Below is a small trained network, with its code and all its weights. Each question gives an input and a target symbol and asks what happens when units are switched off, that is, made to give their printed mean instead of their output.

import numpy as np


def w(rows, s, z=0):
    codes = np.array(rows[::2]) - 128.0
    scale = np.full(codes.shape[1], s)
    scale[-1] = z or s
    return codes * scale


def norm(h):
    return h / np.sqrt((h * h).mean(-1, keepdims=True) + 1e-5)


def f(y):
    return np.maximum(y, 0)


def softmax(a):
    e = np.exp(a - a.max(-1, keepdims=True))
    return e / e.sum(-1, keepdims=True)


def log_softmax(a):
    a = a - a.max(-1, keepdims=True)
    return a - np.log(np.exp(a).sum(-1, keepdims=True))


def net(x, mask):
    ids = ['βδζξπτ'.index(c) for c in x.split()]
    T = len(ids)
    res = E[ids] + P[:T]
    u = 0
    for l in range(2):
        r = norm(res)
        for j in range(2):
            rows = slice(4 * j, 4 * j + 4)
            q, k, v = (r @ M[l][rows].T for M in (Q, K, V))
            z = softmax(np.where(np.tri(T) > 0, q @ k.T / 4**0.5, -1e9)) @ v
            o = O[l][rows]
            res = res + np.where(mask[u + j], z, o[:, -1]) @ o[:, :-1]
        u += 2
        y = f(norm(res) @ A[l][:, :-1].T + A[l][:, -1])
        res = res + np.where(mask[u : u + 12], y, B[l][:, -1]) @ B[l][:, :-1]
        u += 12
    return log_softmax(norm(res)[-1] @ U[:, :-1].T + U[:, -1])


Q, K, V, O, A, B = {}, {}, {}, {}, {}, {}
E = w([
[255,91,181,132,183],'β',
[190,109,212,54,176],'δ',
[133,84,35,238,118],'ζ',
[126,86,190,228,47],'ξ',
[77,6,15,89,238],'π',
[103,233,97,76,125],'τ',
],0.0068)
P = w([
[168,170,104,43,84],'0',
[137,110,100,254,181],'1',
[113,114,103,214,173],'2',
[89,136,109,211,176],'3',
[74,153,118,207,183],'4',
[71,152,121,183,171],'5',
],0.0044)
Q[0] = w([
[3,120,68,92,59],'0.h0',
[162,95,155,82,152],'0.h0',
[120,120,187,136,147],'0.h0',
[184,177,104,97,116],'0.h0',
[181,171,216,70,170],'0.h1',
[83,143,123,148,98],'0.h1',
[157,67,162,119,156],'0.h1',
[187,115,166,121,83],'0.h1',
],0.011)
K[0] = w([
[94,122,163,197,177],'0.h0',
[181,107,58,101,140],'0.h0',
[166,118,101,90,62],'0.h0',
[157,254,159,88,217],'0.h0',
[168,152,205,76,36],'0.h1',
[94,154,87,187,136],'0.h1',
[122,39,144,91,95],'0.h1',
[189,100,149,131,79],'0.h1',
],0.009)
V[0] = w([
[73,121,90,79,210],'0.h0',
[232,60,104,183,230],'0.h0',
[254,247,186,25,210],'0.h0',
[100,201,166,218,112],'0.h0',
[153,181,86,127,46],'0.h1',
[54,130,71,141,144],'0.h1',
[62,58,152,17,102],'0.h1',
[115,147,117,163,150],'0.h1',
],0.0046)
O[0] = w([
[38,132,254,183,52,96],'0.h0',
[136,143,76,103,73,252],'0.h0',
[70,12,72,173,90,159],'0.h0',
[80,162,115,88,185,91],'0.h0',
[117,20,125,126,59,73],'0.h1',
[191,97,134,87,185,94],'0.h1',
[136,93,139,240,177,76],'0.h1',
[149,143,156,104,112,132],'0.h1',
],0.0044,0.0024)
A[0] = w([
[93,114,134,188,70,249],'0.n0',
[86,74,107,95,168,46],'0.n1',
[94,146,32,158,198,214],'0.n2',
[31,118,160,109,93,163],'0.n3',
[195,76,180,35,154,37],'0.n4',
[179,127,224,198,29,108],'0.n5',
[81,88,50,133,146,125],'0.n6',
[211,152,58,130,47,100],'0.n7',
[99,153,120,1,96,99],'0.n8',
[184,55,119,82,201,107],'0.n9',
[105,178,183,78,149,136],'0.n10',
[126,115,206,113,64,84],'0.n11',
],0.0065,0.0019)
B[0] = w([
[201,147,151,57,156,201],'0.n0',
[63,199,187,202,120,176],'0.n1',
[99,117,159,80,37,254],'0.n2',
[198,8,99,167,114,159],'0.n3',
[160,117,35,233,170,165],'0.n4',
[48,135,172,1,141,209],'0.n5',
[166,222,160,167,71,216],'0.n6',
[79,139,234,119,111,188],'0.n7',
[197,17,70,205,132,158],'0.n8',
[39,171,59,200,122,219],'0.n9',
[175,120,65,81,111,171],'0.n10',
[45,133,182,97,189,147],'0.n11',
],0.0048,0.0046)
Q[1] = w([
[123,61,194,121,140],'1.h0',
[183,93,119,149,213],'1.h0',
[107,7,65,205,206],'1.h0',
[151,149,100,140,160],'1.h0',
[107,68,84,197,133],'1.h1',
[101,229,98,135,168],'1.h1',
[125,76,141,144,207],'1.h1',
[121,115,166,126,181],'1.h1',
],0.011)
K[1] = w([
[27,104,153,126,213],'1.h0',
[111,63,190,80,131],'1.h0',
[77,65,193,159,116],'1.h0',
[178,133,155,88,71],'1.h0',
[195,33,208,166,70],'1.h1',
[192,213,138,142,254],'1.h1',
[172,66,90,147,108],'1.h1',
[127,78,86,171,134],'1.h1',
],0.0093)
V[1] = w([
[100,75,37,106,94],'1.h0',
[103,140,44,193,207],'1.h0',
[118,235,103,176,92],'1.h0',
[147,121,189,142,154],'1.h0',
[107,124,52,97,227],'1.h1',
[126,85,84,129,79],'1.h1',
[28,154,169,148,130],'1.h1',
[43,151,2,112,168],'1.h1',
],0.0067)
O[1] = w([
[206,105,190,179,116,141],'1.h0',
[181,144,98,119,254,5],'1.h0',
[154,116,93,28,85,174],'1.h0',
[82,174,111,106,115,118],'1.h0',
[136,149,145,191,35,8],'1.h1',
[131,137,36,132,134,160],'1.h1',
[90,41,155,106,118,187],'1.h1',
[60,100,117,181,17,74],'1.h1',
],0.0054,0.0033)
A[1] = w([
[154,161,128,174,134,118],'1.n0',
[253,5,68,44,104,92],'1.n1',
[8,86,87,95,169,120],'1.n2',
[131,93,177,126,88,118],'1.n3',
[138,64,203,207,123,62],'1.n4',
[91,42,131,135,67,113],'1.n5',
[74,86,125,74,118,55],'1.n6',
[193,56,85,90,161,131],'1.n7',
[179,92,72,190,105,146],'1.n8',
[139,72,207,200,147,43],'1.n9',
[103,134,18,200,102,1],'1.n10',
[68,139,97,154,126,109],'1.n11',
],0.0076,0.0045)
B[1] = w([
[127,135,110,104,65,143],'1.n0',
[179,3,9,5,20,253],'1.n1',
[189,163,143,119,78,221],'1.n2',
[116,111,76,92,205,166],'1.n3',
[198,73,181,137,112,176],'1.n4',
[129,167,87,177,196,197],'1.n5',
[146,201,128,111,124,165],'1.n6',
[89,158,71,135,76,201],'1.n7',
[82,177,176,3,149,197],'1.n8',
[167,42,240,207,94,173],'1.n9',
[22,120,131,182,96,173],'1.n10',
[97,111,180,142,48,171],'1.n11',
],0.0057,0.0052)
U = w([
[254,254,161,168,63,7],'β',
[25,157,118,217,69,131],'δ',
[137,182,83,164,231,235],'ζ',
[57,155,228,33,177,13],'ξ',
[191,66,224,207,117,192],'π',
[180,64,45,92,82,143],'τ',
],0.0065,0.0017)

Each question gives the input, a string of symbols that net reads in full, and the target symbol t.
The units are the heads (4 rows each of Q, K, V and O) and the neurons (one row each of A and B). Each row of codes is followed by its name. A weight is (code - 128) times the scale printed after its matrix; where a second scale follows, it is the last column's (O, A, B and U).
mask holds one flag per unit, layer by layer, with each layer's heads first. A switched-off unit (its flag False) gives its mean, the last column of its rows in O or B, instead of its output. The means were averaged over made-up inputs and are rounded, as every weight is.
A unit's drop is (log p(t) with every unit on - log p(t) with that unit switched off) / (log p(t) with every unit on - log p(t) with every unit switched off).
The circuit of an input: a set's keep is (log p(t) with only the set's units on - log p(t) with every unit switched off) / (log p(t) with every unit on - log p(t) with every unit switched off). Starting from the 12 units with the biggest drops (on a tie, the unit counted first), units are removed one at a time, each time the one whose removal leaves the highest keep (on an exact tie, the one counted first), for as long as the keep stays at least 0.8.
circuit, biggest first: the units of the circuit, biggest drop first
k most important neurons: the k neurons with the biggest drops, biggest first
which heads matter: for each layer, one digit per head in row order, 1 if its drop is at least 0.15 and else 0, layers parted by /
drop of u: that unit's drop, to one decimal
input τ π π, target δ: which heads matter -> 00 / 01
input ζ ζ ξ ζ δ ζ, target β: circuit, biggest first -> (0.h0 1.h1)
input ζ π ξ δ ξ, target β: circuit, biggest first -> (0.h0)
input ξ δ τ π ξ, target β: circuit, biggest first -> (0.h0 1.h1)
input τ δ β, target ζ: which heads matter -> 10 / 11
input π δ δ, target ξ: which heads matter -> 10 / 00
input ξ ζ δ β ξ, target τ: which heads matter -> 11 / 10
input π π δ δ δ π, target β: 2 most important neurons -> (1.n2 0.n1)
input δ ζ ξ β, target π: which heads matter -> 10 / 10
input ξ τ β π ξ, target π: which heads matter -> 11 / 11
input ξ π δ δ τ, target τ: which heads matter -> 00 / 00
input ζ δ δ τ ζ, target β: 2 most important neurons -> (0.n6 1.n1)
input δ ξ δ δ ξ, target ξ: 2 most important neurons -> (1.n1 0.n9)
input ξ β δ π π, target δ: which heads matter -> 01 / 01
input δ ξ δ δ, target π: which heads matter -> 10 / 10
input τ ζ ξ ξ β, target ζ: which heads matter -> 10 / 01
input π π β, target ξ: most important neuron -> (0.n5)
input π π δ π β, target ξ: 2 most important neurons -> (0.n5 1.n1)
input ζ β ξ ξ ξ β, target β: 2 most important neurons -> (1.n1 0.n9)
input π δ π, target β: most important neuron -> (0.n1)
input τ δ δ, target ζ: drop of 1.h1 -> 0.4
input ζ δ ζ τ ζ δ, target β: drop of 0.h0 -> 0.4
input ξ ξ β, target δ: drop of 1.h0 -> 0.3
input δ ζ ζ δ, target π: drop of 0.h0 -> 1.5
